Each row is followed by roughly how far along a hidden order it lies, from 0 to 30. A new part has a new order.
In the rows, 128 means zero.
[130 127 120 111 133 176 121 119 134 140 113 123 128  32 149 123 137 120
 149  94 122 132 128 127 132 124 103 143 126 114 135 149 144 120 145 140
 131 125 135 129 112] => 26
[126 168 116 109 126 185 126 157 125 136 102 119 126  52 156 129 134 136
 148 115 149 132 177 130 134 118 116 181 110 126 161 152 138 115 109 119
 120 115 136 133 131] => 20
[133 157 128 134 132 131 129 107 110 129 169 136 118 197 135 132 127 130
 148 102 126 128 108 132 124 125 120 106 104 145 132 137 107 134 107 137
 132 130 143 125 128] => 17
[124 146 119 104 114 132 123 135 124 133 132 136 119  99 137 123 137 135
 159 130 174 137 137 133 130 126 140 149  99 152 156 153 129 129 102  88
 115 129 144 134 133] => 24
[126 170 113 112 115 135 132  91 116 130 145 150 106 138 140 117 133 131
 175 113 166 142 143 137 127 121 134 131  74 175 145 166 120 131  93  87
 121 117 150 132 133] => 27
[127 147 125 108 123 185 121 144 128 136  91 118 127   1 149 127 133 133
 140 117 142 132 142 128 133 115 114 181 130 120 154 133 145 116 146 121
 124 123 138 131 127] => 15
[127 163 123 130 129 161 136 136 121 125 123 123 133  72 137 134 116 139
 130 146 146 130 183 129 130 117 132 173 124 135 146 130 128 123 113 111
 126 117 124 131 141] => 14
[133 123 129 120 128 146 125 113 130 137 106 128 127  46 135 127 138 121
 133 101 127 135 118 128 132 127 110 136 139 126 126 130 143 121 153 129
 131 128 136 130 125] => 15
[127 142 118 116 127 170 126 146 131 137  95 123 126  44 146 131 142 132
 133 112 144 132 151 129 135 125 114 168 135 124 147 139 148 111 136 122
 120 117 131 132 134] => 9
[130 140 127 121 128 129 123 110 117 132 146 130 125 157 137 128 127 127
 145 114 131 130 108 129 124 124 127 113  97 144 146 141 114 136 111 129
 131 140 140 129 122] => 27
[130 144 122 118 122 134 124 113 121 135 141 144 114 154 137 126 140 129
 154  99 151 135 104 133 128 129 122 122 102 152 150 155 127 125 110 113
 125 126 147 130 128] => 15
[128 138 116 104 127 182 124 108 137 141 118 122 121  12 150 119 133 122
 155 100 131 136 148 129 135 122 106 156 116 121 136 156 149 120 146 126
 129 119 137 129 114] => 30
[128 139 121 115 130 166 125 121 129 134 116 118 130  68 150 123 129 123
 145 109 126 130 157 127 129 119 112 147 110 117 135 150 132 123 131 136
 129 128 129 131 116] => 30
[134 179 109 130 121 162 134 113 126 138 159 138 114 132 139 134 141 132
 137 101 136 135 149 134 136 139 118 137 126 144 118 162 142 114 131 125
 130 104 142 128 139] => 3
[134 145 125 125 128 131 126 105 122 138 150 136 119 138 130 129 134 125
 144 101 131 133  96 131 130 133 119 106 116 145 124 144 128 133 126 133
 136 133 143 126 123] => 20
[130 187 121 115 117 158 135  58 125 134 146 132 119   1 140 125 124 130
 158 127 159 143 167 134 132 116 146 150 108 151 134 158 136 128 140  98
 136 119 147 130 123] => 27
[129 170 130 129 131 145 134 115 125 129 119 113 134   2 135 134 117 133
 124 143 121 130 175 126 133 120 138 157 153 114 114 121 136 122 165 134
 137 122 123 127 135] => 15
[125 152 122 106 120 175 122 139 131 134  91 119 126   1 147 123 129 134
 144 125 145 134 164 130 132 114 116 185 124 123 160 142 144 117 135 114
 119 122 137 132 126] => 22
[131 187 123 137 128 159 137 123 118 128 131 118 129  58 136 140 118 138
 127 142 135 131 186 129 133 124 143 158 148 130 120 127 131 124 141 125
 131 115 126 130 150] => 9
[131 155 125 120 133 180 125 123 122 135 122 115 131  56 151 132 127 126
 140 113 120 127 147 126 131 118 113 151 122 113 141 143 134 123 132 149
 134 127 129 130 121] => 23
[124 151 111 114 130 178 125 176 131 131 100 112 134  89 155 130 132 135
 136 126 128 124 186 127 132 123 108 174 117 105 153 146 134 112 125 139
 118 120 120 131 130] => 19
[132 119 129 122 129 155 126 134 136 133 107 126 123  33 134 134 147 127
 112 102 123 129 120 126 135 133 114 153 162 110 132 127 151 108 159 149
 130 120 132 129 128] => 0
[125 185 123 115 111 138 131  94 116 127 140 138 115  51 133 128 120 141
 156 141 166 141 147 136 128 116 151 151 110 163 146 142 126 128 126 107
 123 122 148 130 141] => 17
[131 171 133 137 120 126 135  81 119 124 153 129 126  83 120 132 111 129
 135 152 125 135 134 132 128 128 158 123 132 147 106 128 124 139 142 110
 142 126 135 128 137] => 20
[126 156 122 116 122 158 132 122 128 131 114 120 129  15 142 128 126 132
 136 132 139 134 182 129 133 122 127 163 133 119 135 139 145 117 145 116
 126 119 128 131 136] => 17
[127 121 122 107 122 156 123 136 137 138  93 129 125  12 137 126 150 128
 121 112 148 135 129 128 137 126 117 163 153 117 144 135 155 109 151 113
 120 118 136 133 130] => 4
